Below is a small trained network, with its code and all its weights. Each question gives an input and a target symbol and asks what happens when units are switched off, that is, made to give their printed mean instead of their output.

import numpy as np


def w(rows, s, z=0):
    codes = np.array(rows[::2]) - 128.0
    scale = np.full(codes.shape[1], s)
    scale[-1] = z or s
    return codes * scale


def f(y):
    return y / 2 * (1 + np.tanh(0.7978845608 * (y + 0.044715 * y**3)))


def softmax(a):
    e = np.exp(a - a.max(-1, keepdims=True))
    return e / e.sum(-1, keepdims=True)


def log_softmax(a):
    a = a - a.max(-1, keepdims=True)
    return a - np.log(np.exp(a).sum(-1, keepdims=True))


def net(x, mask):
    ids = ['εζηθμσφ'.index(c) for c in x.split()]
    T = len(ids)
    res = E[ids] + P[:T]
    u = 0
    for l in range(2):
        r = res
        for j in range(3):
            rows = slice(4 * j, 4 * j + 4)
            q, k, v = (r @ M[l][rows].T for M in (Q, K, V))
            z = softmax(np.where(np.tri(T) > 0, q @ k.T / 4**0.5, -1e9)) @ v
            o = O[l][rows]
            res = res + np.where(mask[u + j], z, o[:, -1]) @ o[:, :-1]
        u += 3
        y = f(res @ A[l][:, :-1].T + A[l][:, -1])
        res = res + np.where(mask[u : u + 12], y, B[l][:, -1]) @ B[l][:, :-1]
        u += 12
    return log_softmax(res[-1] @ U[:, :-1].T + U[:, -1])


Q, K, V, O, A, B = {}, {}, {}, {}, {}, {}
E = w([
[146,174,92,178,89],'ε',
[75,145,114,164,159],'ζ',
[123,141,169,223,162],'η',
[113,212,132,134,153],'θ',
[77,137,75,146,79],'μ',
[101,231,89,95,100],'σ',
[191,32,253,68,85],'φ',
],0.0045)
P = w([
[212,183,104,107,187],'0',
[75,24,19,177,177],'1',
[44,79,61,161,118],'2',
[27,107,97,163,89],'3',
[19,129,123,153,64],'4',
[22,151,148,158,51],'5',
[14,161,168,153,39],'6',
[16,175,177,150,37],'7',
[12,180,198,158,28],'8',
[13,185,200,143,16],'9',
[2,193,207,145,24],'10',
[13,199,230,169,5],'11',
],0.0022)
Q[0] = w([
[139,165,198,183,133],'L0H1',
[135,165,185,172,161],'L0H1',
[154,118,169,148,116],'L0H1',
[187,167,143,84,189],'L0H1',
[142,139,140,112,184],'L0H2',
[136,135,127,166,85],'L0H2',
[61,125,252,171,53],'L0H2',
[85,112,117,68,118],'L0H2',
[70,188,147,106,89],'L0H3',
[139,142,156,130,86],'L0H3',
[156,159,163,138,188],'L0H3',
[141,158,125,115,81],'L0H3',
],0.019)
K[0] = w([
[198,63,179,118,143],'L0H1',
[184,93,130,99,154],'L0H1',
[140,75,154,143,148],'L0H1',
[197,118,57,165,146],'L0H1',
[133,151,116,145,99],'L0H2',
[121,141,145,70,151],'L0H2',
[253,117,159,89,132],'L0H2',
[140,88,139,186,137],'L0H2',
[189,60,163,111,155],'L0H3',
[126,80,107,115,116],'L0H3',
[119,161,81,74,143],'L0H3',
[107,81,157,99,154],'L0H3',
],0.021)
V[0] = w([
[165,147,111,182,176],'L0H1',
[153,137,124,164,161],'L0H1',
[187,116,226,19,178],'L0H1',
[106,119,139,95,103],'L0H1',
[116,150,113,159,167],'L0H2',
[75,141,101,172,210],'L0H2',
[146,171,73,82,144],'L0H2',
[202,255,56,166,212],'L0H2',
[112,129,124,130,143],'L0H3',
[158,79,242,145,180],'L0H3',
[225,79,223,60,63],'L0H3',
[212,92,197,75,68],'L0H3',
],0.0099)
O[0] = w([
[178,158,117,153,131,114],'L0H1',
[164,144,124,149,132,117],'L0H1',
[136,132,245,65,142,4],'L0H1',
[100,114,131,115,127,135],'L0H1',
[131,134,130,149,156,132],'L0H2',
[115,147,126,156,199,132],'L0H2',
[138,135,93,83,147,91],'L0H2',
[208,135,86,134,198,90],'L0H2',
[119,124,133,128,141,134],'L0H3',
[107,165,194,184,111,113],'L0H3',
[128,177,136,105,27,58],'L0H3',
[133,173,132,114,43,70],'L0H3',
],0.012,0.0014)
A[0] = w([
[183,146,136,148,89,162],'L0N1',
[123,128,2,146,108,125],'L0N2',
[157,80,194,87,151,121],'L0N3',
[143,145,148,122,171,47],'L0N4',
[67,159,123,157,66,27],'L0N5',
[203,153,137,154,82,169],'L0N6',
[54,86,73,175,212,148],'L0N7',
[176,130,114,37,163,7],'L0N8',
[155,36,153,148,163,135],'L0N9',
[138,117,114,151,126,144],'L0N10',
[155,144,138,154,87,128],'L0N11',
[174,229,94,170,121,141],'L0N12',
],0.012,0.0014)
B[0] = w([
[115,98,65,103,164,134],'L0N1',
[143,140,94,172,29,200],'L0N2',
[34,110,108,99,98,128],'L0N3',
[126,147,181,100,154,130],'L0N4',
[44,125,253,87,95,203],'L0N5',
[119,93,40,98,179,134],'L0N6',
[157,85,222,202,186,254],'L0N7',
[174,86,224,56,130,126],'L0N8',
[49,106,63,82,130,158],'L0N9',
[128,118,108,120,151,138],'L0N10',
[97,91,104,100,148,144],'L0N11',
[116,228,83,187,155,157],'L0N12',
],0.014,0.0084)
Q[1] = w([
[164,86,115,100,192],'L1H1',
[60,47,58,123,226],'L1H1',
[159,75,110,95,200],'L1H1',
[106,85,107,120,148],'L1H1',
[254,76,53,103,137],'L1H2',
[253,148,50,36,161],'L1H2',
[102,132,145,173,96],'L1H2',
[82,41,123,222,99],'L1H2',
[159,4,151,172,66],'L1H3',
[135,160,69,142,135],'L1H3',
[90,138,154,210,104],'L1H3',
[120,121,222,62,140],'L1H3',
],0.013)
K[1] = w([
[79,121,139,153,113],'L1H1',
[5,79,178,107,106],'L1H1',
[68,123,140,151,111],'L1H1',
[80,101,134,113,109],'L1H1',
[167,214,186,145,126],'L1H2',
[148,169,178,206,98],'L1H2',
[109,125,124,63,129],'L1H2',
[165,149,110,73,171],'L1H2',
[100,52,72,77,139],'L1H3',
[104,137,145,146,108],'L1H3',
[107,169,116,63,135],'L1H3',
[200,134,121,140,159],'L1H3',
],0.018)
V[1] = w([
[153,144,125,129,124],'L1H1',
[93,121,94,73,85],'L1H1',
[161,202,116,131,166],'L1H1',
[119,63,95,151,69],'L1H1',
[110,68,101,196,14],'L1H2',
[159,51,151,216,160],'L1H2',
[157,78,97,70,141],'L1H2',
[178,68,125,83,70],'L1H2',
[111,42,181,134,88],'L1H3',
[147,81,103,253,108],'L1H3',
[118,187,52,168,71],'L1H3',
[1,181,109,174,202],'L1H3',
],0.0095)
O[1] = w([
[144,140,133,150,118,131],'L1H1',
[67,83,136,143,203,6],'L1H1',
[162,138,157,179,85,156],'L1H1',
[129,167,150,56,183,99],'L1H1',
[167,120,127,58,237,128],'L1H2',
[141,101,139,1,97,122],'L1H2',
[142,112,154,159,124,137],'L1H2',
[167,60,132,123,169,129],'L1H2',
[160,27,68,133,141,115],'L1H3',
[158,163,120,12,211,161],'L1H3',
[113,205,129,150,196,97],'L1H3',
[96,238,32,133,80,158],'L1H3',
],0.0085,0.019)
A[1] = w([
[191,168,120,138,199,79],'L1N1',
[188,110,177,180,105,140],'L1N2',
[106,95,101,55,179,138],'L1N3',
[136,99,145,116,194,80],'L1N4',
[144,125,2,165,162,1],'L1N5',
[163,149,59,103,154,3],'L1N6',
[129,90,86,182,192,71],'L1N7',
[64,80,117,115,94,66],'L1N8',
[140,116,95,42,73,55],'L1N9',
[211,108,116,107,190,98],'L1N10',
[93,79,236,142,164,132],'L1N11',
[252,134,69,194,154,91],'L1N12',
],0.0083,0.0021)
B[1] = w([
[131,134,232,124,74,171],'L1N1',
[89,22,169,121,140,248],'L1N2',
[13,140,131,82,115,169],'L1N3',
[61,141,120,182,89,153],'L1N4',
[208,155,104,37,47,151],'L1N5',
[104,65,152,175,153,148],'L1N6',
[191,165,166,198,154,161],'L1N7',
[109,189,160,62,119,170],'L1N8',
[208,80,43,153,145,177],'L1N9',
[48,138,73,174,138,166],'L1N10',
[177,130,34,130,211,211],'L1N11',
[132,164,114,3,189,216],'L1N12',
],0.012,0.015)
U = w([
[182,184,234,69,176,178],'ε',
[222,128,37,82,115,200],'ζ',
[122,223,58,163,63,9],'η',
[82,79,191,171,23,99],'θ',
[39,120,89,41,136,201],'μ',
[189,33,186,102,208,41],'σ',
[131,132,106,253,199,163],'φ',
],0.002,0.0015)

Each question gives the input, a string of symbols that net reads in full, and the target symbol t.
The units are the heads (4 rows each of Q, K, V and O) and the neurons (one row each of A and B). Each row of codes is followed by its name. A weight is (code - 128) times the scale printed after its matrix; where a second scale follows, it is the last column's (O, A, B and U).
mask holds one flag per unit, layer by layer, with each layer's heads first. A switched-off unit (its flag False) gives its mean, the last column of its rows in O or B, instead of its output. The means were averaged over made-up inputs and are rounded, as every weight is.
A unit's drop is (log p(t) with every unit on - log p(t) with that unit switched off) / (log p(t) with every unit on - log p(t) with every unit switched off).
The circuit of an input: a set's keep is (log p(t) with only the set's units on - log p(t) with every unit switched off) / (log p(t) with every unit on - log p(t) with every unit switched off). Starting from the 12 units with the biggest drops (on a tie, the unit counted first), units are removed one at a time, each time the one whose removal leaves the highest keep (on an exact tie, the one counted first), for as long as the keep stays at least 0.8.
circuit, biggest first: the units of the circuit, biggest drop first
top k neurons: the k neurons with the biggest drops, biggest first
heads that matter: for each layer, one digit per head in row order, 1 if its drop is at least 0.15 and else 0, layers parted by /
input μ ε θ σ, target μ: heads that matter : 101 / 011
input μ μ ε μ μ ε ε μ, target μ: circuit, biggest first : L1H3; L1H2; L1N3; L1H1
input η ε ζ σ φ φ η σ, target η: circuit, biggest first : L1H3; L0N12; L0H3; L0N7
input φ ε ε ζ, target σ: circuit, biggest first : L1H2; L0N12; L1H3; L0N9
input φ φ μ σ ε φ μ φ φ φ θ ε, target φ: top 2 neurons : L0N7; L1N11
input θ φ φ θ ζ ε φ ζ θ θ μ, target θ: heads that matter : 110 / 101
input ζ ε μ η ε η ε μ, target ζ: heads that matter : 001 / 011
input φ η η, target φ: top 4 neurons : L0N7; L0N2; L1N7; L0N12
input ζ θ φ φ ζ ε ζ ζ, target ζ: heads that matter : 011 / 101
input ε θ σ ε θ ζ ε μ σ ζ ε, target ε: top 3 neurons : L0N12; L0N7; L0N2
input μ μ θ μ ε σ ε θ μ θ, target μ: top 3 neurons : L0N2; L1N3; L1N10
input ζ φ ε ζ φ μ θ ε ε σ ε ε, target ζ: top 3 neurons : L0N7; L0N5; L1N9
input ζ θ θ φ θ η φ μ, target ζ: top 3 neurons : L1N9; L0N7; L0N5
input θ ε η θ θ, target θ: top 3 neurons : L0N7; L0N8; L0N12
input θ ε θ φ ε θ θ ζ η θ θ φ, target θ: top 2 neurons : L0N8; L0N7
input φ ζ φ, target φ: heads that matter : 101 / 110
input η ε θ ζ θ θ ζ, target η: heads that matter : 110 / 011
input σ σ θ ε, target σ: heads that matter : 111 / 001
input η θ η, target η: heads that matter : 110 / 011
input θ θ ε θ σ η σ, target θ: heads that matter : 111 / 011
input ε θ ζ φ μ ε θ φ, target ε: top 2 neurons : L0N12; L0N2
input μ η ε η η ε η ε, target μ: top 3 neurons : L0N2; L1N10; L1N3
input φ ζ η φ θ ζ ζ μ, target φ: heads that matter : 111 / 110
input θ θ η, target θ: top 4 neurons : L0N7; L0N8; L0N12; L0N4
input ε μ φ ζ φ μ μ η, target ε: top 3 neurons : L0N12; L0N2; L0N5
input θ φ θ θ θ σ σ, target η: heads that matter : 001 / 001
input θ σ ζ σ, target θ: top 3 neurons : L0N7; L0N8; L0N12
input ε ζ ζ, target ε: top 2 neurons : L0N7; L0N12
